Below is a small trained network, with its code and all its weights. Each question gives an input and a target symbol and asks what happens when units are switched off, that is, made to give their printed mean instead of their output.

import numpy as np


def w(rows, s, z=0):
    codes = np.array(rows[::2]) - 128.0
    scale = np.full(codes.shape[1], s)
    scale[-1] = z or s
    return codes * scale


def f(y):
    return y / 2 * (1 + np.tanh(0.7978845608 * (y + 0.044715 * y**3)))


def softmax(a):
    e = np.exp(a - a.max(-1, keepdims=True))
    return e / e.sum(-1, keepdims=True)


def log_softmax(a):
    a = a - a.max(-1, keepdims=True)
    return a - np.log(np.exp(a).sum(-1, keepdims=True))


def net(x, mask):
    ids = ['ΔΛΣΨγζφω'.index(c) for c in x.split()]
    T = len(ids)
    res = E[ids] + P[:T]
    u = 0
    for l in range(2):
        q, k, v = (res @ M[l].T for M in (Q, K, V))
        z = softmax(np.where(np.tri(T) > 0, q @ k.T / 4**0.5, -1e9)) @ v
        res = res + np.where(mask[u], z, O[l][:, -1]) @ O[l][:, :-1]
        u += 1
        y = f(res @ A[l][:, :-1].T + A[l][:, -1])
        res = res + np.where(mask[u : u + 4], y, B[l][:, -1]) @ B[l][:, :-1]
        u += 4
    return log_softmax(res[-1] @ U[:, :-1].T + U[:, -1])


Q, K, V, O, A, B = {}, {}, {}, {}, {}, {}
E = w([
[95,142,60,101,132],'Δ',
[104,72,72,166,146],'Λ',
[110,90,81,208,66],'Σ',
[117,75,113,247,209],'Ψ',
[200,98,145,89,138],'γ',
[121,125,145,240,191],'ζ',
[191,160,193,137,173],'φ',
[59,230,150,246,114],'ω',
],0.015)
P = w([
[79,138,200,73,150],'0',
[143,111,143,105,140],'1',
[163,122,116,122,141],'2',
[177,135,98,135,141],'3',
[192,147,88,145,138],'4',
[205,162,81,150,132],'5',
[223,170,73,153,122],'6',
[236,180,66,159,115],'7',
[245,186,58,161,105],'8',
],0.012)
Q[0] = w([
[5,176,154,110,111],'0.h1',
[167,108,94,121,115],'0.h1',
[140,141,145,119,138],'0.h1',
[106,108,187,116,20],'0.h1',
],0.027)
K[0] = w([
[139,70,197,89,253],'0.h1',
[69,110,126,138,82],'0.h1',
[164,127,116,136,137],'0.h1',
[62,116,49,66,231],'0.h1',
],0.02)
V[0] = w([
[51,1,103,168,134],'0.h1',
[129,51,115,49,178],'0.h1',
[85,64,156,150,47],'0.h1',
[150,98,82,128,241],'0.h1',
],0.0063)
O[0] = w([
[210,35,127,116,87,143],'0.h1',
[166,156,213,138,2,2],'0.h1',
[165,44,112,133,140,149],'0.h1',
[158,166,167,104,69,105],'0.h1',
],0.0096,0.0047)
A[0] = w([
[93,71,194,106,75,143],'0.n1',
[146,83,98,148,137,201],'0.n2',
[97,70,152,7,102,2],'0.n3',
[94,126,82,30,77,65],'0.n4',
],0.012,0.0046)
B[0] = w([
[183,114,178,132,4,134],'0.n1',
[102,188,122,121,99,254],'0.n2',
[135,67,113,87,215,128],'0.n3',
[132,62,77,117,114,125],'0.n4',
],0.014,0.0092)
Q[1] = w([
[226,221,129,119,182],'1.h1',
[44,53,214,111,166],'1.h1',
[90,144,175,2,121],'1.h1',
[121,183,85,55,141],'1.h1',
],0.0096)
K[1] = w([
[180,198,20,187,95],'1.h1',
[2,25,223,95,85],'1.h1',
[52,32,168,169,143],'1.h1',
[179,117,115,214,130],'1.h1',
],0.0093)
V[1] = w([
[181,78,177,121,168],'1.h1',
[77,73,153,213,155],'1.h1',
[184,121,163,253,162],'1.h1',
[168,124,174,116,214],'1.h1',
],0.013)
O[1] = w([
[168,230,113,102,130,23],'1.h1',
[158,97,125,109,126,94],'1.h1',
[179,146,147,8,89,255],'1.h1',
[105,175,44,103,112,134],'1.h1',
],0.013,0.0066)
A[1] = w([
[94,105,201,117,125,238],'1.n1',
[187,87,29,167,124,4],'1.n2',
[101,48,134,6,93,96],'1.n3',
[153,183,132,224,168,196],'1.n4',
],0.015,0.0046)
B[1] = w([
[157,162,64,37,242,226],'1.n1',
[238,175,207,62,147,253],'1.n2',
[1,33,225,192,139,240],'1.n3',
[135,164,160,254,60,208],'1.n4',
],0.01,0.0064)
U = w([
[164,111,143,184,143,61],'Δ',
[254,59,143,134,96,209],'Λ',
[176,100,122,149,211,140],'Σ',
[169,96,194,122,92,39],'Ψ',
[147,174,199,140,128,2],'γ',
[134,79,146,121,63,138],'ζ',
[161,122,90,110,113,136],'φ',
[109,72,85,150,124,161],'ω',
],0.01,0.0069)

Each question gives the input, a string of symbols that net reads in full, and the target symbol t.
The units are the heads (4 rows each of Q, K, V and O) and the neurons (one row each of A and B). Each row of codes is followed by its name. A weight is (code - 128) times the scale printed after its matrix; where a second scale follows, it is the last column's (O, A, B and U).
mask holds one flag per unit, layer by layer, with each layer's heads first. A switched-off unit (its flag False) gives its mean, the last column of its rows in O or B, instead of its output. The means were averaged over made-up inputs and are rounded, as every weight is.
A unit's drop is (log p(t) with every unit on - log p(t) with that unit switched off) / (log p(t) with every unit on - log p(t) with every unit switched off).
The circuit of an input: a set's keep is (log p(t) with only the set's units on - log p(t) with every unit switched off) / (log p(t) with every unit on - log p(t) with every unit switched off). Starting from all 10 units, units are removed one at a time, each time the one whose removal leaves the highest keep (on an exact tie, the one counted first), for as long as the keep stays at least 0.8.
units of the circuit, in order: the units of the circuit, biggest drop first
k most important neurons: the k neurons with the biggest drops, biggest first
top k neurons in layer l: the k neurons of layer l with the biggest drops, biggest first
input φ Σ φ Λ φ Δ, target Λ: units of the circuit, in order	(0.h1)
input ω Λ γ φ Σ Λ, target Λ: units of the circuit, in order	(1.n2 0.h1)
input ζ φ φ ζ Λ, target ζ: units of the circuit, in order	(0.h1 1.n3 1.n1)
input Δ φ φ Δ φ ω Σ Σ, target Σ: 4 most important neurons	(0.n2 1.n1 1.n4 0.n4)
input Λ φ φ ζ Δ, target ζ: 3 most important neurons	(1.n3 1.n1 0.n2)
input Σ Δ ζ Ψ Σ ω ω ω, target ω: units of the circuit, in order	(1.n2 0.h1)
input Λ Δ γ γ Ψ Ψ γ, target Ψ: units of the circuit, in order	(1.h1 1.n3 0.h1)
input Σ Σ Σ Λ ω Ψ φ ω, target Σ: units of the circuit, in order	(1.h1 0.h1 1.n1)
input φ φ γ, target φ: 4 most important neurons	(0.n2 1.n3 1.n2 1.n4)
input Δ φ φ, target φ: top 3 neurons in layer 0	(0.n2 0.n3 0.n1)
input Λ Δ Δ, target Δ: 2 most important neurons	(1.n4 0.n1)
input Σ φ φ ω ζ φ γ, target Σ: top 2 neurons in layer 1	(1.n4 1.n2)
input Δ Δ ω ζ, target ω: top 2 neurons in layer 1	(1.n3 1.n1)
input Σ Λ Δ ω, target Δ: 3 most important neurons	(0.n2 1.n4 1.n2)
input φ γ ω Δ, target Σ: 3 most important neurons	(1.n2 1.n4 0.n3)
input φ ζ φ Ψ Σ φ Δ, target Λ: units of the circuit, in order	(1.n2 0.h1)
input Σ Σ Σ, target Σ: units of the circuit, in order	(1.h1 1.n1)
input ω φ γ, target Σ: 2 most important neurons	(1.n2 0.n1)
input Δ Σ φ γ φ ζ, target φ: units of the circuit, in order	(1.h1)
input γ Ψ γ, target Ψ: units of the circuit, in order	(1.n3 0.h1)
input φ φ Σ, target φ: units of the circuit, in order	(1.h1)
input φ φ Σ ω Σ Δ, target Σ: top 2 neurons in layer 1	(1.n1 1.n2)
input Σ Δ γ Σ Δ Δ Ψ, target Δ: units of the circuit, in order	(1.h1 1.n4)
input Σ Λ Σ Δ φ γ φ Δ ζ, target Δ: 2 most important neurons	(1.n4 0.n2)
input φ Δ Λ Σ Δ φ, target Δ: 4 most important neurons	(1.n4 0.n2 1.n2 0.n3)
